Below are the code and all the weights of a small trained network. Each question names an input and a class and asks about switching units off, where a switched-off unit gives its printed mean instead of its output.

import numpy as np


def w(rows, s, z=0):
    codes = np.array(rows[::2]) - 128.0
    scale = np.full(codes.shape[1], s)
    scale[-1] = z or s
    return codes * scale


def f(y):
    return y / 2 * (1 + np.tanh(0.7978845608 * (y + 0.044715 * y**3)))


def log_softmax(a):
    a = a - a.max(-1, keepdims=True)
    return a - np.log(np.exp(a).sum(-1, keepdims=True))


def net(x, mask):
    res = np.array(x, float).reshape(1, 5) / 4 @ E
    y = f(res @ A[0][:, :-1].T + A[0][:, -1])
    res = res + np.where(mask, y, B[0][:, -1]) @ B[0][:, :-1]
    return log_softmax(res[-1] @ U[:, :-1].T + U[:, -1])


A, B = {}, {}
E = w([
[133,126,126,124],'x0',
[125,130,130,129],'x1',
[105,139,150,11],'x2',
[2,137,67,172],'x3',
[164,180,66,106],'x4',
],0.0093)
A[0] = w([
[73,185,227,133,173],'neuron 1',
[162,126,149,110,92],'neuron 2',
[117,151,132,134,5],'neuron 3',
[91,41,184,139,128],'neuron 4',
[191,110,87,212,139],'neuron 5',
[173,111,118,223,126],'neuron 6',
[153,133,105,120,70],'neuron 7',
[84,173,143,116,184],'neuron 8',
[132,6,168,109,197],'neuron 9',
[105,44,161,129,214],'neuron 10',
[97,189,182,92,76],'neuron 11',
[39,145,114,154,75],'neuron 12',
[172,163,93,111,239],'neuron 13',
[181,91,117,121,48],'neuron 14',
[136,147,72,119,215],'neuron 15',
[70,124,169,146,185],'neuron 16',
[166,193,21,87,151],'neuron 17',
[107,144,120,94,47],'neuron 18',
[193,117,201,104,115],'neuron 19',
[234,104,136,177,51],'neuron 20',
[111,88,103,20,90],'neuron 21',
[118,143,170,189,123],'neuron 22',
[134,93,221,170,210],'neuron 23',
[72,117,47,110,72],'neuron 24',
[77,138,119,149,53],'neuron 25',
[160,34,168,146,192],'neuron 26',
[163,209,64,164,56],'neuron 27',
[92,95,81,132,52],'neuron 28',
[147,123,204,94,58],'neuron 29',
[227,149,188,116,47],'neuron 30',
[153,159,116,192,220],'neuron 31',
[75,174,202,81,95],'neuron 32',
[143,161,172,217,156],'neuron 33',
[106,78,86,127,40],'neuron 34',
[70,125,74,130,65],'neuron 35',
[195,117,116,120,164],'neuron 36',
[167,141,147,58,193],'neuron 37',
],0.012,0.0034)
B[0] = w([
[147,163,102,97,191],'neuron 1',
[136,127,159,214,161],'neuron 2',
[215,58,138,219,106],'neuron 3',
[117,103,1,123,216],'neuron 4',
[86,116,185,69,229],'neuron 5',
[87,101,215,45,233],'neuron 6',
[126,91,97,124,124],'neuron 7',
[109,156,197,143,178],'neuron 8',
[119,182,54,136,240],'neuron 9',
[121,165,50,99,216],'neuron 10',
[136,55,235,79,167],'neuron 11',
[158,135,196,161,221],'neuron 12',
[57,154,100,103,204],'neuron 13',
[163,91,155,177,148],'neuron 14',
[86,165,88,155,182],'neuron 15',
[150,220,39,191,198],'neuron 16',
[129,125,34,110,238],'neuron 17',
[129,62,183,149,137],'neuron 18',
[154,156,180,178,253],'neuron 19',
[129,113,134,152,219],'neuron 20',
[78,66,165,76,238],'neuron 21',
[123,99,112,60,175],'neuron 22',
[134,149,79,116,244],'neuron 23',
[180,124,154,225,201],'neuron 24',
[160,107,170,159,162],'neuron 25',
[113,163,113,147,229],'neuron 26',
[108,97,82,129,181],'neuron 27',
[214,108,198,176,154],'neuron 28',
[158,120,128,128,202],'neuron 29',
[176,107,131,164,250],'neuron 30',
[77,129,142,5,207],'neuron 31',
[105,78,161,56,201],'neuron 32',
[23,93,159,94,214],'neuron 33',
[169,44,210,181,130],'neuron 34',
[183,127,193,203,190],'neuron 35',
[141,190,134,217,195],'neuron 36',
[129,153,149,102,254],'neuron 37',
],0.006,0.0059)
U = w([
[95,196,127,152,223],'0',
[109,2,146,114,54],'1',
[176,85,138,223,1],'2',
[123,141,40,152,77],'3',
[127,94,94,154,233],'4',
],0.013,0.0037)

Each question gives the input, the list of numbers given to net, and the class t.
The units are the neurons (one row each of A and B). Each row of codes is followed by its name. A weight is (code - 128) times the scale printed after its matrix; where a second scale follows, it is the last column's (A, B and U).
mask holds one flag per neuron, in row order. A switched-off neuron (its flag False) gives its mean, the last column of its row in B, instead of its output. The means were averaged over made-up inputs and are rounded, as every weight is.
A unit's drop is (log p(t) with every unit on - log p(t) with that unit switched off) / (log p(t) with every unit on - log p(t) with every unit switched off).
The circuit of an input: a set's keep is (log p(t) with only the set's units on - log p(t) with every unit switched off) / (log p(t) with every unit on - log p(t) with every unit switched off). Starting from the 12 units with the biggest drops (on a tie, the unit counted first), units are removed one at a time, each time the one whose removal leaves the highest keep (on an exact tie, the one counted first), for as long as the keep stays at least 0.8.
units of the circuit, in order: the units of the circuit, biggest drop first
most important unit: the unit with the biggest drop
top k neurons: the k neurons with the biggest drops, biggest first
drop when u is switched off: that unit's drop, to one decimal
input [6,6,-2,-7,3], class 2: units of the circuit, in order : neuron 30; neuron 19
input [-4,-5,1,5,-7], class 3: most important unit : neuron 4
input [-4,-8,5,-8,-8], class 2: units of the circuit, in order : neuron 19; neuron 30
input [7,-4,8,2,7], class 1: units of the circuit, in order : neuron 21; neuron 11
input [-3,5,-3,3,-5], class 3: units of the circuit, in order : neuron 4; neuron 16
input [-2,-6,-4,3,-6], class 3: units of the circuit, in order : neuron 4; neuron 16
input [-1,1,7,-6,7], class 1: top 4 neurons : neuron 21; neuron 11; neuron 16; neuron 9
input [4,7,-5,8,8], class 2: units of the circuit, in order : neuron 24; neuron 35
input [-7,-2,-6,-7,-5], class 0: top 2 neurons : neuron 26; neuron 9
input [0,-7,8,-7,7], class 1: top 2 neurons : neuron 21; neuron 11
input [2,-5,1,-6,-4], class 2: units of the circuit, in order : neuron 30; neuron 19
input [0,1,-4,-1,-1], class 1: top 2 neurons : neuron 6; neuron 16
input [2,3,-5,6,0], class 2: top 2 neurons : neuron 35; neuron 24
input [1,-4,3,-5,1], class 2: most important unit : neuron 30
input [-2,1,1,6,-6], class 2: top 2 neurons : neuron 12; neuron 35
input [-2,4,7,-5,3], class 1: top 4 neurons : neuron 21; neuron 11; neuron 16; neuron 32
input [8,0,2,-6,-8], class 0: top 3 neurons : neuron 19; neuron 9; neuron 26
input [7,4,8,3,-3], class 1: top 3 neurons : neuron 21; neuron 32; neuron 11
input [-1,4,-1,6,1], class 2: drop when neuron 35 is switched off : 0.1
input [1,-4,-4,-3,-6], class 3: drop when neuron 4 is switched off : 0.2
